posi-muv: [  2 -19   4 -30  34 -21  -2  11  50 -11  26  19 -26 -42   5  10 -34 -13
 -51  20 -30   3  27  -1  28  16   4]
fafus-farer: [ 35 -24  -8   2  20  19 -20  23  16 -10   4  -5  11 -19   0  23   7 -25
 -20   7  34  29   9 -28  -6 -21  31]
lofas-telut: [ 17   1   6  10   0   9  -4 -25  26 -23  11   7 -11  11  29  15 -28 -10
 -12   1   1  20 -18 -35 -29  11 -39]
posi-muv: [-35   1  -7 -40 -15 -34  42 -21  31   4  -8  29 -48   3   3   3 -40   3
  -7   6 -38 -39 -24  56   4  -3 -38]
vizi-lufug: [-13 -34 -11  17 -18  19 -11 -28 -19 -22  12  15 -46  10  33 -35 -17  23
 -32  -8   2  16 -22   4 -28  16  23]
posi-muv: [-18  28  25   4 -19  -4 -20   1  -7   4  12  10  14   3  -7   2  -6  15
  28 -25 -43  10  -4  -9   0  18 -25]
mir-riv: [ 17 -38 -12 -19  -7   9  -4  14  24  -2  -6  10 -19  -9   8  20  -2 -15
 -12   9  30  16  -8  23 -19 -34  21]
posi-muv: [ 12   8  20 -10   4 -22 -25  14  39  17  21   3  31  15  16  15   2 -12
  15  14   1  29  44   8  11  13 -30]
mir-riv: [ -2  10  20   8 -18  11  -2  13  -8  14 -11 -14   2   5  -2 -14  15  10
  31  -5  -3   3  -5  17 -11   2  -3]
vizi-lufug: [ 13   2  29   7 -17   3 -17 -49 -16 -27  28   9  22 -11   6  42   2  35
  14  -6   2  13  -1 -44 -21  18 -52]
lofas-telut: [ 20 -64 -18 -25  -1  -3  19 -30  -9 -13   1   5 -17 -29   3  30  23  22
 -28  35  65 -15  12  31  -7 -29  23]
fafus-farer: [ 13 -35 -10  -4 -20  12   0 -25  26 -20   2  19 -37  16  37  13 -24  -6
 -17   6  27  22 -29   9 -46 -15 -15]
vizi-lufug: [ 22 -24  -9  -7  22  -2  21 -28  18 -22   5  -1 -17 -17  14  17 -10  -4
 -36  28  28 -10   3 -14  -4   0 -10]
mir-riv: [  1   6  61 -26  28   4  20  39  67  -1   7 -13 -56 -80  -5 -18 -36   1
 -19  20 -74  -9   5  12  14  40 -14]
fafus-farer: [ 50  -5  35  12  55  17   4  14  44 -15  14 -38  -3 -49  15  -4  -1 -14
 -34  42  12  13  37 -47   9  36  -5]
fafus-farer: [-20  29  38 -32   7 -22  -3  25 -17  13  11   3  34 -67 -65  33  18  29
  28 -14 -60 -29  25  -2  51   7  -4]
mir-riv: [ -8  -7  77 -12 -29  10 -45  28 -19  13  30  -3  13 -65 -24   2  34  63
  43 -12 -44  24  35  21   8  29   9]
posi-muv: [-21  -4  25 -33 -30 -35 -20   9  29  29  20  25   5  12  11   7   0  17
  30   6 -23  14  35  66  10   8 -29]
mir-riv: [  1  48  24  32  23  10  -2 -14 -15 -20  12 -17  18 -12  -9  -8 -13   5
  -1 -16 -42  -4  -7 -75   9  44 -30]
fafus-farer: [-14  -3   9 -13  -5 -12  -1 -32   6 -24  24  28 -19 -20   3  20 -31  19
 -19  -9 -36  -4 -11 -17  -2  18 -30]
posi-muv: [  1  11  -3  16 -12   1 -10 -18 -12  -3   4   2  16  29  11   2   2   2
  13  -9   9  10  -5 -15 -13   4 -19]
mir-riv: [-23  46   5 -12  31 -29  45  -3  28   4  -7  -5 -17  -7 -11 -17 -35 -15
 -13   9 -58 -47  -2  -3  35  31 -40]
mir-riv: [  8  18  42  -6  -4   0 -13   4  25  -3  16   1   9 -21  -1  22 -10   7
  20  -3 -31  15   5 -18  -6  19 -41]
vizi-lufug: [ 15  -8   6 -11  21  -9  -5  35  18  21   0 -15  18 -15  -8  -1  22 -12
   1  23  16   4  42  19  25  -4  22]
posi-muv: [  0 -33 -24 -32  30  -8  31  43   8  19 -24 -12 -22 -43 -30 -11  18 -14
 -29  28  19 -35  20  52  37 -31  68]
posi-muv: [ 13 -30  16   8  -7  23 -29  18 -20   0   9  -9   4 -26  -3  -7  29  21
   2   0  19  24  16   3  -7  -2  43]
posi-muv: [ 21   4 -30  40  -3  35  24 -24 -43 -13 -35 -29   7  32   3  -9  22  -9
   7  -4  59 -13 -41 -33 -34 -23  11]
vizi-lufug: [ -2  22  -8  -4  11  14 -10  67  22  16 -21  -3   3  -7 -26  -3 -11 -46
   9 -25 -29  12 -19  -6   8 -27  35]
fafus-farer: [ -7 -13 -22  -5  15  -6 -12  18  24   0   8  15 -20   9  16 -19 -24 -24
 -36   1 -11  15   8   7  10   2  27]
vizi-lufug: [-21 -37 -14  12 -43  27   4  -8 -56   3 -21  -1 -35  11   4 -40  26  37
  10 -14  25  -7 -32  49 -30 -19  52]
lofas-telut: [ -9 -11 -19 -38 -16 -38  63 -17   2  36 -37  -9  -3  22  -9   9  31   9
  30  41  49 -61  11  96  12 -36 -21]
mir-riv: [-11  42  17  17  12   9  15   5 -18  -2 -10 -19   6 -14 -23 -17  -3   5
  13 -16 -40 -22 -16 -32  12  22 -10]
fafus-farer: [-22  42  -3  18  -9  -8   1 -25 -69   1  -3  -5  51  10 -39  10  27  27
  34 -29 -14 -29  -5 -33  21   5 -13]
posi-muv: [-16 -54 -14   0 -31  19   8 -51 -29 -35   7  26 -65 -12  23 -11 -17  41
 -36  -6  10  -5 -43  15 -39  -2  18]
lofas-telut: [ 10   1 -24   2  -4 -10   6 -43 -15 -16   3  12  24  24   2  40   1  -2
  -1  -1  33  -6 -10 -27 -10 -17 -29]
vizi-lufug: [ 36 -25  10  12  -1  15 -18 -14 -39  -6   8 -20  45 -19 -11  31  56  27
  15  15  64  11  30 -22  -5 -12  15]
lofas-telut: [-13  -7 -24  -8 -13  -6   9 -14 -31  -1 -10  12   7   5 -19  16  11   8
   5 -11  13 -19 -15   9   3 -26  12]
lofas-telut: [  3 -21   2 -10 -12   1   1 -12  -6  -5   2   7  -6 -11  -1  16   8  15
   1   5  16  -1  -2  13  -9 -11   1]
lofas-telut: [-17 -27  -8 -16  -9  10  11  14  -4  -3 -10  10 -46 -28  -9 -16  -9   9
 -18  -6 -15 -12 -23  33  -4 -15  39]
lofas-telut: [ 11  22 -26  34  -3  15  -6 -25 -18 -16  -7  -1  22  48  13   7  -8 -22
   4 -20  22  13 -30 -53 -25  -8 -18]
fafus-farer: [ 10 -34  40   7   1  13 -28  44  29  26  15 -24 -26 -11  38 -66  20  15
  -4  32   6  39  54  56   0  38  39]
fafus-farer: [ -4  37   1  16 -11  -2  36 -38 -33  -1 -22 -18  20  24 -12   6  13  13
  35  -4   9 -38 -25 -15  -8   1 -45]
vizi-lufug: [-42  37 -39  28  -1 -18  -2  11 -35  29 -14  -3  17  74   5 -67   3 -15
   9 -21 -16 -11   7  20  27  14  25]
vizi-lufug: [ 19  -2   3   8   4  13 -16  14 -15   0  -1 -11  30 -11 -15  18  25  -3
  12  -4  22  12   8 -22   0 -15  17]
mir-riv: [  2  -1  26  16 -12 -27 -24 -36  30  12  38   1   8  59  70 -33  -4  19
   6  31  12  36  56  25  -8  60 -57]
vizi-lufug: [  5  29  14 -34  -6 -17  48   3  12  17 -32 -11  20 -22 -44  53  14  -5
  48   9   0 -48 -16  21   8 -35 -47]
mir-riv: [ -7   2  -2  40  45  22 -12 -10 -56 -32  22 -17  -4 -43 -14 -45   2  25
 -56 -11 -27  -9  12 -74  32  50  55]
lofas-telut: [ 16 -29 -10 -22 -17 -15  34 -45  10  -4  -9   4  -8  12  16  36  10  11
   6  33  57 -21  -3  36 -22 -25 -38]
lofas-telut: [ -9 -67 -21 -24 -41  16  -5 -28 -56 -22  -1  31 -23 -39 -24  39  23  47
  -8 -16  35  -9 -32  27 -24 -51  48]
fafus-farer: [ 18  -3 -27  -6  30  -1  29  17  53   1 -21  -8 -26  14  19  -6 -28 -54
 -31  23  17  -5 -11   4  -4 -16   1]
[ -3  39  26   5 -17   4 -26   9  -6   0   8   7  37  -2 -21  32  -2   1
  41 -35 -36  18 -13 -38  -6   1 -33] : vizi-lufug
[  5   4 -24  64  21  19 -56 -31 -73 -29  37  -4  49  28  14 -27  19  15
 -34 -24  19  37  26 -94  11  39  40] : fafus-farer
[ -9  28 -30  10 -15 -15  27 -30 -12   9 -23  -1  16  64   8   1  -1 -14
  24  -3  22 -22 -22   8 -11 -15 -37] : posi-muv
[-18  12 -10  26  -6  23 -42  23  -3 -11  11  18 -14  21  13 -31 -34 -19
 -15 -45 -45  41 -29 -35 -14  12  28] : vizi-lufug
[ -5 -28  35 -29  -1 -36   2   9  20  37  19 -11   0 -14  15 -25  34  37
  11  51  13  -7  80  88  34  29  -1] : vizi-lufug
[-47  22   1   3 -10 -36 -10  14  -4  42   9   4   3  52  19 -70   3  11
  15   1 -36  -4  43  64  36  40   4] : vizi-lufug
[ -4  31 -12  27 -10  -4  -9 -38 -15 -12   7   8  25  52  18   5 -13  -5
  11 -19   0  10 -16 -41 -16  12 -43] : posi-muv
[ 42 -20 -36   1  15  24 -29   7 -17 -29   0  12  45 -21 -30  80  13 -33
 -15 -21  51  27 -18 -76 -12 -61  33] : fafus-farer
[-12  -6 -45   9  -1  13   0 -22 -30 -30  -4  25 -14   7  -9  13 -24 -11
 -31 -33  -3  -5 -49 -41 -12 -24  23] : lofas-telut
[  0  36 -27  27   9  11  17   8 -42  10 -33 -26  35  28 -27 -10  24 -19
  22 -16  19 -24 -18 -27   8 -19  16] : posi-muv
[-13   6  46  -5 -23  -5   3 -38 -15 -12  20   5  -7 -27  -1   9   0  54
  20  -1 -32 -12   0   0  -7  35 -47] : fafus-farer
[-17   3 -40  21 -10 -11  37 -61 -55  -6 -17  -5   2  50   9 -21  14  20
  -2   5  39 -42 -16   7  -3   0 -10] : vizi-lufug
[ 25 -21   1   5  -1  16   2   2  20  -4  -6 -10 -13   5  22   1   2 -11
  -4  16  34  16  -5   4 -26 -10   1] : fafus-farer
[  0 -15 -16   0  -8   8 -25  55 -10  33 -15  -8  18  16  -9 -21  33 -17
  18  -5  26  21  19  41   8 -31  63] : fafus-farer
[ -4  40  29 -10 -13 -18  -4   9  -5  21   0  -5  48   1 -28  29  20   9
  55  -9 -19  -8  15   1  15   0 -41] : vizi-lufug
[ 18 -17  -3 -11 -21  13  -3 -14  -5 -15  -5  12   7 -11 -10  53   6   2
  14  -9  28   7 -28 -12 -30 -39 -11] : fafus-farer
[ 12 -21 -15 -23   8   6  29  24  48   2 -25   1 -42 -10   6   5 -22 -35
 -18  16  12  -8 -25  31 -14 -32  11] : mir-riv
[-23  49 -38   9 -18 -21   3 -41 -40  -8  -7  26  49  54 -23  42 -10 -11
  28 -42  -9 -19 -36 -43   1 -23 -45] : lofas-telut
[ -2  12 -12  41 -17   8 -49 -22 -53  -6  21   5  52  48  11  -4  21  13
  16 -29  19  36  11 -45  -8  12   5] : posi-muv
[  8  32  22   6 -18  14 -18  -2 -15 -11   1   4  37 -11 -28  49   3   3
  41 -34 -18  12 -28 -50 -17 -13 -34] : vizi-lufug
[  1 -15  24 -34 -33  -2  -3  29  25  23 -10   7  -6 -15 -10  24  12   5
  40   2   1   7  -2  59 -14 -30  -6] : mir-riv

fifiruda: [-15   8   2  -5   4   8 -15  17   5 -18  25 -15  -5  26  15  16 -11  -9
   6   6  -3  -5   5 -11  11   9  14]
savamlemiz: [-27  -5  10   4  -6   7 -10  13  -7 -16  23 -28  -1   7  16  10  24  -8
 -12  18 -23   2 -23  -4  -3  14 -13]
ritlobez: [-18  21 -23 -21 -23 -32  14   6  -7  13   6  50 -32  80 -16  35  -1 -25
   3  -4  43  20  -2   3  -2  -1  10]
fifiruda: [-33 -10 -27 -28 -57 -11  -3  -2 -29  16  12  19 -40  47   5  17   1  -7
 -18  14   9 -19  39  -2   6   8 -24]
tizmiza: [ -9   3  13  -4   0  31 -24   1   4   4   1 -27  16 -24  13   3  -4   9
   3  -6  -8  -9   2   7  10  -8  14]
ritlobez: [-35   3  24  -7 -11 -21  19 -36 -14  -7  14  19 -15  47 -34   1   4 -13
 -27   4   9   9 -10 -12   3 -20 -28]
ritlobez: [-10  -5 -22  -6 -27  39 -44  13  12  20 -13 -35  21 -54  30  22  26  -8
  -5 -23  -1  -9  -6  39   2  -3  16]
fifiruda: [-14 -11 -33  -7 -33 -20   8 -10 -10  -8   6  10 -22  10  -2   1   7  -1
 -23 -11   6  -5  29   7  11  -2 -19]
fifiruda: [ -1  17 -38  10 -25 -24 -29  20  -6  -6  12 -28 -12 -41  45  44   8  27
  21  -1 -12 -26 -18 -12   4  52  25]
tizmiza: [ 24 -15 -22  11   0   3 -39 -19  33 -18  17  -8  12 -27  -1   6 -22 -34
 -13 -28  22 -15  16  -1   8 -15   4]
fasibod: [  7 -25 -12   9   7  36   1  56  -9 -19  15 -45  13 -31  47 -28  24  28
   0  19 -47  13   9  15   5  17  -2]
tizmiza: [ 63 -15 -41  13 -24 -32 -55 -21  22  37  18  51   3  -2  -9  40 -26 -57
   4  -7  70   1 -32 -11 -34  -4   6]
fifiruda: [-10 -16  23 -15 -50  -7  18 -49 -53  70 -20  43  -7   4 -33 -18  15  29
 -25  20  13  11 -16   7 -21 -33 -44]
tizmiza: [  0 -33  -5  26 -51 -33  -5 -30 -35  34   4   6   6 -48  -4   8  71   0
 -42  22  -9  25 -90  11 -46   4 -60]
fasibod: [-15   6  10  12  17   3 -14   0  29 -20   6 -13  18   4  -9  22  29 -48
 -13 -15   8  22 -50  15 -10  -9   3]
savamlemiz: [-17  14  58 -13  12  38 -21 -56   4   9   9  -8  26  -3 -30 -15 -47  19
  -6 -25  17  -6  16  -7  31 -63  17]
ritlobez: [ 11 -10 -16   0 -32 -65  42 -49 -28  23 -13  68 -34  30 -46  -9   0   0
 -22   4  29   5   2 -14 -18  -8 -44]
fasibod: [ 22 -12  29   3  16  22  -8  34 -14  23  20   7  11  27  14  -8  -4  -2
  19  49  -7  22 -32 -15 -27   7   0]
fifiruda: [  4   9  18 -32   9  21   3  -4  13  46 -39  47  -6  57 -32   4 -26 -47
  18   6  38 -10  30   8 -16 -17   7]
ritlobez: [ 48  -6 -20  19  39  16 -20  44  27 -33  17 -30  16 -34  38 -13 -32  11
  30   0 -16 -11  24 -13  11  24  34]
fasibod: [ 56 -19  10   4  16   8 -16  21   0  41  -9  27   3   6   7  -7 -26 -21
  33  50   5 -17  -4 -27 -42  27  -6]
fasibod: [-23   4 -18 -13  -8   2  -9 -21  30  -3 -50 -12 -12 -25 -11  17   7 -45
  -7 -27  -1 -58  45  14   3  17 -11]
ritlobez: [-44 -24 -37 -14 -57  37 -72  15   1 -32  71 -56  -7   6  49  30  -1 -20
 -36 -10  -5 -18  37   9  38  -7  -1]
tizmiza: [ 25 -31 -39   1   3 -14  52  26   1  -3 -29  35 -14  16 -13 -39  28 -21
 -16   2  -1  25  31  29 -17   1 -33]
fifiruda: [ 15 -51  11  12  13  23  25  24 -16 -17  12 -16   4  -5  10 -62  18   4
 -23  43 -48  10  21  -3 -12   2 -52]
fasibod: [-32  -1  40 -12   1  30  -5 -17  -2   9   2  -7  13  21 -18  -4   8 -15
 -17   2   0  11 -12  10   2 -32 -11]
savamlemiz: [ 39  14 -16  -5  19  -6  20  -2  12  16 -32  33   3  -9 -15 -16 -33  20
  26 -27  27   4  33   9   8 -15  32]
fasibod: [ 26   1   3  13  13 -12  -1  22  -5   2  24  13   5  17   9   5  -3   5
  16  21   6  29 -39 -14 -16   9  11]
ritlobez: [-13  27  14 -19  13  39   8  43   3  52 -71  -8  15 -19  15  19  38   2
  39   6 -13  -1 -24  41 -24  24  31]
savamlemiz: [ -4  31  -3   5  28   4  15  14  13 -33   2 -22  12 -17   9  -4 -10  42
  17 -37  -5  19   5  11  35 -10  47]
fifiruda: [-23   8  41  13  26   8  16 -20   4 -26  11 -21  25  -8 -19 -16  18  12
 -19 -15 -13  33 -39   8  11 -33  -2]
ritlobez: [-22  16  69   9  49   6  24 -22   6 -30  11 -12  16  25 -31 -20  -7   1
  -3   8 -17  16 -29 -21   6 -22  -5]
fasibod: [ 32  13 -33  19  10 -46  -6   5  23 -10  -1  21  -8  -4  -1  32  -2 -26
  18 -11  25  -1 -28 -12 -17  30  16]
tizmiza: [ -8  33 -34 -10  14 -36  42   0  26 -27 -16  41 -17  50 -32  12  -3 -17
   1 -54  43  33  19  24  23 -20  30]
savamlemiz: [ 26  29 -37   4  19 -28  17  65   5  -5 -10  12 -18  15  33  27   1  14
  52  12  -1   5 -10  -7 -11  59  44]
tizmiza: [  7 -15   2  16  -2 -31   5 -18  -8 -20  21   2 -12   1  -6  -7  -2  -4
 -14  19 -11 -11  -7 -30  -8  15 -31]
savamlemiz: [-20   7  -4  16  16 -31  74  30 -20 -29 -15  -2  -8   4  -2 -21  66  32
 -10   6 -38  50 -42  21  -8  18 -18]
fasibod: [-18  -9  10 -28 -34  28 -19 -17 -17  40  -6  11  -7  18  -6   1 -15  -5
  -8   9  13 -19  31   5   2 -20 -11]
tizmiza: [ 15  17  -5 -17  17   8  11  32   3  12  -8  24 -10  42   5   1 -31   5
  34   6  16   3  29  -4   5   7  33]
savamlemiz: [  6  20 -50  13  -2 -39   7  17  11 -32   0  -9 -13 -25  20  23   9  18
  12 -30   0  -2   0   4  15  31  27]
ritlobez: [-65   6  30 -25 -37  39  -6 -18 -16  52 -54 -22  11 -26  -7  19  64 -11
 -21  -3 -16  -9 -31  47 -16 -11 -21]
fifiruda: [-26  -4   9 -13 -33 -13  25 -46 -24  26 -17  30  -8  12 -38 -10  18   7
 -33 -14  17  16  -3  18   0 -38 -30]
fifiruda: [-19   0  -1   9  10   5  10  26   3 -24  -9 -38   1 -24  22   1  36   3
  -1   8 -40  -7 -12   7  -2  32  -7]
tizmiza: [-40   5  53   0  22   5 -18 -71  35 -25 -24 -27   3 -12 -42   8 -13 -62
 -22 -10 -11 -68  16 -26   2  -3 -34]
savamlemiz: [ -9  -8  36  -3  17  45 -17  32   0   6  25 -16  23  30  12  -2  13 -20
   1  29  -9  32 -35   7 -13 -14   4]
savamlemiz: [-25  -6  -7  13  -3  -9  25 -13  -2 -38   5 -25   6 -28  -5 -18  38  18
 -35 -28 -22  23 -11  22  19 -17 -17]
ritlobez: [ -4  -1  17   0 -11  -7  19 -31 -15  36 -39  16   6 -26 -24  -9  24  11
  -9  -1   0   3 -24  14 -19 -11 -21]
savamlemiz: [-18  -7  32 -10   9  29   1  25 -14   5   4 -17  -3  25  14  -9   3  -2
   8  43 -31 -12   6 -13  -9  18 -13]
fasibod: [-66  43  13 -24 -12 -12  28  28 -31 -11  17  -3 -31  74  11  32  15  31
  14  14 -12  16 -11  -6  20  20  22]
tizmiza: [-27   0  63 -14  14  55 -45 -36  22  25 -36 -37  22 -30 -12   8 -14 -44
   2  12 -17 -68  13 -10 -11  -1 -14]
[ -4 -26 -16  -7 -27   1  19  19 -26  27 -32   1 -19 -15  14 -15  35   3
  -7  34 -31 -21  18  10 -25  34 -41] : fifiruda
[-73   0  40 -13   4  45 -20   2   9 -36  18 -60   5  20   9   9  21 -32
 -25   8 -37 -21   7   3  19  -2 -16] : ritlobez
[ 16   6 -17  -1  15 -28  26  16   7  -8 -13  28 -22  32  -7   0 -10 -16
  17   9   7  -8  20 -13  -9  26   0] : ritlobez
[-18   4   8 -13 -26 -21  -2 -62 -15   7 -18   2 -27 -18 -19  -1 -38  19
  -6  -3  -5 -73  58 -35  17  10 -23] : savamlemiz
[-20  20  31 -10 -18 -19 -26 -18 -21  28  13  11 -23  37  -1  43 -22  -8
  21  43   5 -41 -22 -49 -18  35  -4] : savamlemiz
[-21 -10  -4   0 -12   5 -19  43 -10 -10  22 -29 -17  18  39  24  24 -21
   5  47 -34 -22 -12 -17 -17  54 -16] : savamlemiz
[ 36 -25   6  -5  -1  19 -17  19 -13  25  20  17  -3  23  13 -17 -35  -2
  15  43   3  -8  23 -24 -15   5  -7] : fifiruda
[-15  21 -26   1  21 -30  16 -14  45 -32 -67 -14 -21 -34 -13  22  11 -46
   9 -33 -12 -69  41   2   1  50  -4] : fasibod
[-26  18  38   0  -9   8 -49 -21  -1   6  44 -12  12  24   0  44  -9 -18
  -1   9  18   6 -58 -21  -2 -13  14] : savamlemiz
[ 37  -3 -41  12 -10 -21  13  14   0  42 -78   5  -3 -86  17   6  37  13
  25   1 -17 -33  -8  20 -38  55  -5] : fifiruda
[-26  -9  45 -13   2  34   8  -5 -12  37 -46 -13   7 -12  -9 -13  28 -12
  -2  32 -32 -25  -5   9 -26   9 -32] : tizmiza
[-19   8  49  -6  17   0  13 -72  14   6 -32  16   9   0 -60 -15 -16 -23
 -19 -23  15 -19  10  -4   4 -42 -21] : fasibod
[  4  -8  -9  -4  12   9  13   8  13 -14 -12  -1  -1   3  -4 -18  -3 -12
  -4  -9  -4  -3  33  10   7  -4  -4] : tizmiza
[-24  10  46 -23  19  37  31  35 -28  23 -28 -11  -7  26  12 -23   0  34
  30  48 -44 -15  22  -8  -5  24   0] : tizmiza
[ 46 -37  48 -17  20  47  -8   9 -14  49  16  43   9  63 -16 -46 -56 -20
  14  62  16   8  30 -27 -26 -31 -19] : fifiruda
[-31 -13   9 -10 -28  54 -47  21 -19  -7  49 -58  12 -13  47   3  -2  29
 -11  12 -28  -5  11   3  27  -9   8] : ritlobez
[ 30  -1   1   9  -8 -29  22 -32 -17  34 -20  40   4 -21 -27 -14   0  27
  -1  -6  20  19 -25   1 -16 -18  -9] : ritlobez
[ -3 -12   6  -9 -13  25   1  23 -29  12  20  -9   0   9  22 -19  -3  37
   1  24 -17  13  12   1   7  -6  -1] : fasibod
[ -9  16  21  -8  16  24 -20  34   5   9   0 -17   2  18  23  24  -6 -12
  31  27 -12 -17 -11 -12 -10  30  22] : fifiruda
[-22  19   9 -10 -22 -18  15 -16 -34   4  34  20 -11  40 -10   4 -12  47
  -6  -6  18  35 -13  -6  22 -29  13] : fasibod
[  7 -34  29 -19  -6  32   6 -18 -15  39 -26  18  -5  13 -19 -40 -18 -17
  -9  36  -9 -31  50  -8 -17 -12 -44] : savamlemiz
[-80  15  46 -30  -8  41  16  -1 -21  -5   1 -29  -3  41  -5  -4  22  13
 -19   4 -27   6  11  17  25 -24  -7] : fasibod
[ 32  12  -6 -16 -24  -5 -38 -10 -10  57   6  43  -9  23   0  30 -53   2
  33  11  49 -17   7 -23 -10  -1  29] : fifiruda
[  9 -30 -33   5 -36  14 -15 -12  10  40 -35   7  26 -57  -8   2  64 -34
 -37 -32  20  31 -38  66 -28 -31 -24] : tizmiza
[-26   2  30   9  -8  -2  -8 -21 -18  -7  16 -30   4 -21   5   4  13  21
 -11  15 -28 -12 -29 -18   1   8 -17] : tizmiza
